Here is a tiny trained network, its code and every weight. The questions are about switching its units off for an input and a target symbol, where a switched-off unit gives its printed mean instead of its output.

import numpy as np


def w(rows, s, z=0):
    codes = np.array(rows[::2]) - 128.0
    scale = np.full(codes.shape[1], s)
    scale[-1] = z or s
    return codes * scale


def softmax(a):
    e = np.exp(a - a.max(-1, keepdims=True))
    return e / e.sum(-1, keepdims=True)


def log_softmax(a):
    a = a - a.max(-1, keepdims=True)
    return a - np.log(np.exp(a).sum(-1, keepdims=True))


def net(x, mask):
    ids = ['βηλξπτφω'.index(c) for c in x.split()]
    T = len(ids)
    res = E[ids] + P[:T]
    u = 0
    for l in range(3):
        r = res
        for j in range(2):
            rows = slice(2 * j, 2 * j + 2)
            q, k, v = (r @ M[l][rows].T for M in (Q, K, V))
            z = softmax(np.where(np.tri(T) > 0, q @ k.T / 2**0.5, -1e9)) @ v
            o = O[l][rows]
            res = res + np.where(mask[u + j], z, o[:, -1]) @ o[:, :-1]
        u += 2
    return log_softmax(res[-1] @ U[:, :-1].T + U[:, -1])


Q, K, V, O = {}, {}, {}, {}
E = w([
[117,87,107,167,158,182,124,71,158,121],'β',
[118,182,156,141,69,177,117,134,115,225],'η',
[116,181,84,133,74,58,192,163,163,115],'λ',
[128,59,171,124,109,143,154,87,198,157],'ξ',
[174,55,136,117,144,120,90,82,126,187],'π',
[113,214,75,160,89,86,116,112,42,106],'τ',
[122,141,160,174,71,68,196,96,81,2],'φ',
[116,96,95,122,237,154,143,210,137,203],'ω',
],0.0089)
P = w([
[163,194,126,86,119,141,71,80,161,60],'0',
[51,136,121,184,116,120,196,88,149,155],'1',
[80,110,195,86,186,119,211,134,103,129],'2',
[74,102,107,78,79,143,126,126,121,122],'3',
[80,148,125,193,143,103,127,101,143,167],'4',
[193,152,37,126,81,171,157,114,134,132],'5',
[83,73,123,88,102,129,137,153,118,125],'6',
[77,126,141,192,169,75,155,136,124,186],'7',
[139,77,185,122,173,99,245,166,88,157],'8',
[153,77,120,110,81,132,121,168,123,140],'9',
[101,121,124,194,196,89,115,137,143,195],'10',
[234,113,64,174,120,178,172,144,125,152],'11',
[148,34,139,110,113,109,126,203,142,143],'12',
[94,126,144,189,171,74,100,102,137,167],'13',
],0.013)
Q[0] = w([
[1,168,202,141,179,20,68,118,146,131],'0.h1',
[146,112,81,45,64,182,115,126,20,106],'0.h1',
[163,83,172,74,104,154,61,113,153,80],'0.h2',
[173,85,78,146,81,107,156,105,206,150],'0.h2',
],0.0059)
K[0] = w([
[3,201,79,135,119,131,42,44,194,77],'0.h1',
[91,63,174,190,112,59,167,173,22,212],'0.h1',
[93,78,80,166,109,126,141,80,142,120],'0.h2',
[101,97,189,172,188,81,207,175,65,189],'0.h2',
],0.0068)
V[0] = w([
[250,164,42,123,124,183,2,57,98,84],'0.h1',
[170,55,146,104,178,40,128,127,54,165],'0.h1',
[244,87,172,28,64,65,104,88,196,54],'0.h2',
[74,86,100,195,153,107,243,139,96,134],'0.h2',
],0.0067)
O[0] = w([
[187,134,116,250,117,56,30,80,6,207,107],'0.h1',
[56,66,25,85,116,20,127,144,184,171,80],'0.h1',
[180,77,117,29,73,29,96,108,151,45,13],'0.h2',
[3,108,104,164,177,211,184,213,26,88,255],'0.h2',
],0.0054,0.0032)
Q[1] = w([
[72,139,244,100,176,64,80,108,112,115],'1.h1',
[95,92,131,189,131,113,137,142,90,148],'1.h1',
[144,127,36,123,67,156,58,146,247,97],'1.h2',
[37,56,161,2,113,119,125,170,145,110],'1.h2',
],0.0079)
K[1] = w([
[108,161,69,150,57,170,8,89,146,116],'1.h1',
[136,122,124,176,187,184,127,139,140,191],'1.h1',
[89,61,225,149,143,34,179,115,133,130],'1.h2',
[117,27,98,159,216,171,130,254,110,214],'1.h2',
],0.0084)
V[1] = w([
[115,122,148,179,123,54,150,114,8,67],'1.h1',
[114,194,89,121,93,115,119,186,37,121],'1.h1',
[108,58,152,145,215,185,106,157,138,212],'1.h2',
[84,106,254,133,39,197,156,84,153,137],'1.h2',
],0.0071)
O[1] = w([
[93,124,143,124,55,181,84,145,2,146,254],'1.h1',
[89,116,136,138,11,211,55,214,157,99,109],'1.h1',
[135,141,77,102,222,110,107,110,47,111,37],'1.h2',
[235,78,126,222,84,98,146,119,93,111,60],'1.h2',
],0.0082,0.0029)
Q[2] = w([
[140,98,127,124,75,180,34,221,182,56],'2.h1',
[137,134,144,18,157,199,193,163,85,83],'2.h1',
[238,111,208,34,194,125,96,101,2,98],'2.h2',
[89,131,64,67,113,223,140,192,35,89],'2.h2',
],0.0055)
K[2] = w([
[231,104,170,25,197,158,102,129,151,75],'2.h1',
[81,74,100,136,183,143,219,238,104,122],'2.h1',
[96,196,2,80,95,102,167,183,174,98],'2.h2',
[107,78,83,130,188,115,179,243,111,163],'2.h2',
],0.0061)
V[2] = w([
[161,60,119,57,169,124,199,112,229,90],'2.h1',
[70,94,131,172,154,135,255,142,82,147],'2.h1',
[96,119,133,92,96,110,134,136,192,95],'2.h2',
[205,182,150,79,96,132,85,134,144,26],'2.h2',
],0.0059)
O[2] = w([
[98,109,255,122,107,189,74,105,98,83,3],'2.h1',
[147,189,179,201,100,95,65,164,149,167,97],'2.h1',
[167,89,127,174,135,85,108,226,172,76,106],'2.h2',
[137,196,76,141,191,163,120,207,94,59,68],'2.h2',
],0.0068,0.0038)
U = w([
[133,107,110,148,77,126,80,111,14,167,98],'β',
[185,148,93,151,195,139,193,93,76,114,3],'η',
[148,61,178,99,61,132,133,121,208,151,147],'λ',
[133,105,179,172,106,165,74,180,78,83,231],'ξ',
[22,173,134,2,199,164,154,117,131,109,125],'π',
[135,59,70,82,110,50,156,108,163,158,72],'τ',
[153,138,114,148,133,136,149,190,211,113,79],'φ',
[158,209,141,211,115,91,95,92,187,185,254],'ω',
],0.0068,0.0022)

Each question gives the input, a string of symbols that net reads in full, and the target symbol t.
The units are the heads (2 rows each of Q, K, V and O). Each row of codes is followed by its name. A weight is (code - 128) times the scale printed after its matrix; where a second scale follows, it is the last column's (O and U).
mask holds one flag per head, layer by layer. A switched-off head (its flag False) gives its mean, the last column of its rows in O, instead of its output. The means were averaged over made-up inputs and are rounded, as every weight is.
A unit's drop is (log p(t) with every unit on - log p(t) with that unit switched off) / (log p(t) with every unit on - log p(t) with every unit switched off).
The circuit of an input: a set's keep is (log p(t) with only the set's units on - log p(t) with every unit switched off) / (log p(t) with every unit on - log p(t) with every unit switched off). Starting from all 6 units, units are removed one at a time, each time the one whose removal leaves the highest keep (on an exact tie, the one counted first), for as long as the keep stays at least 0.8.
units of the circuit, in order: the units of the circuit, biggest drop first
most important unit: the unit with the biggest drop
heads that matter: for each layer, one digit per head in row order, 1 if its drop is at least 0.15 and else 0, layers parted by /
input ω ω λ λ β π ξ φ, target ω: units of the circuit, in order => (2.h1, 1.h1)
input ξ τ β π ω ω η ω ω ω τ λ, target π: heads that matter => 10 / 01 / 00
input φ η π τ ξ ξ π τ φ η η, target φ: heads that matter => 11 / 11 / 11
input τ ω τ, target λ: heads that matter => 11 / 11 / 01
input ξ β β τ ω φ ω λ, target ξ: heads that matter => 01 / 11 / 11
input ξ η β, target η: most important unit => 0.h2
input ω ω ξ β ω ξ β φ β ω, target π: units of the circuit, in order => (0.h1, 1.h2)
input ξ τ λ τ β ξ ξ π ω π η τ ξ β, target ξ: heads that matter => 01 / 11 / 11
input τ ω β, target λ: units of the circuit, in order => (1.h2, 0.h1, 0.h2)
input τ β λ π ω ω β λ, target τ: units of the circuit, in order => (2.h1, 0.h1, 1.h1)
input λ τ ξ ξ ω β ξ τ, target λ: heads that matter => 01 / 01 / 10
input ξ ω β η λ ω λ τ ω ξ π η ω τ, target ξ: heads that matter => 01 / 11 / 11
input ξ φ ξ λ, target ξ: units of the circuit, in order => (2.h1, 1.h2, 0.h2)
input τ β ξ ξ ξ ω τ τ ξ ξ ξ, target τ: heads that matter => 10 / 11 / 10
input β ω ξ, target ω: heads that matter => 11 / 00 / 10
input β λ π β ω λ φ ξ, target β: units of the circuit, in order => (0.h1, 1.h1)
input η λ ξ ω ω φ λ φ ω ξ ω β ξ λ, target η: most important unit => 0.h1
input ξ τ π β ξ λ τ β λ π π, target ξ: units of the circuit, in order => (0.h2, 1.h2, 2.h2, 2.h1)
input π φ π η β, target π: heads that matter => 11 / 01 / 10
input ω ω π ω π ω β ξ λ, target π: most important unit => 1.h2
input η ξ τ ξ ξ λ β ξ ω π π ω π, target π: heads that matter => 11 / 01 / 00
input π β β ω φ ξ β ω ω λ ω, target π: heads that matter => 11 / 01 / 10
input η τ λ φ π ω π η ξ, target π: heads that matter => 01 / 01 / 00
input β φ ξ ω λ φ ξ, target ξ: heads that matter => 11 / 01 / 10
input τ ξ β, target λ: units of the circuit, in order => (0.h1, 1.h2, 0.h2)
input ξ ω ω ξ ω ω φ η τ ω φ η, target λ: heads that matter => 01 / 01 / 01
input φ η β π τ λ ω π ξ φ ω φ β π, target φ: most important unit => 1.h2
input π ξ ω τ τ φ η β ω ω τ ω τ τ, target π: units of the circuit, in order => (0.h2, 2.h1, 0.h1, 1.h2)
input β ω β ξ β λ η ξ π λ ξ ω, target τ: units of the circuit, in order => (0.h1, 2.h2)
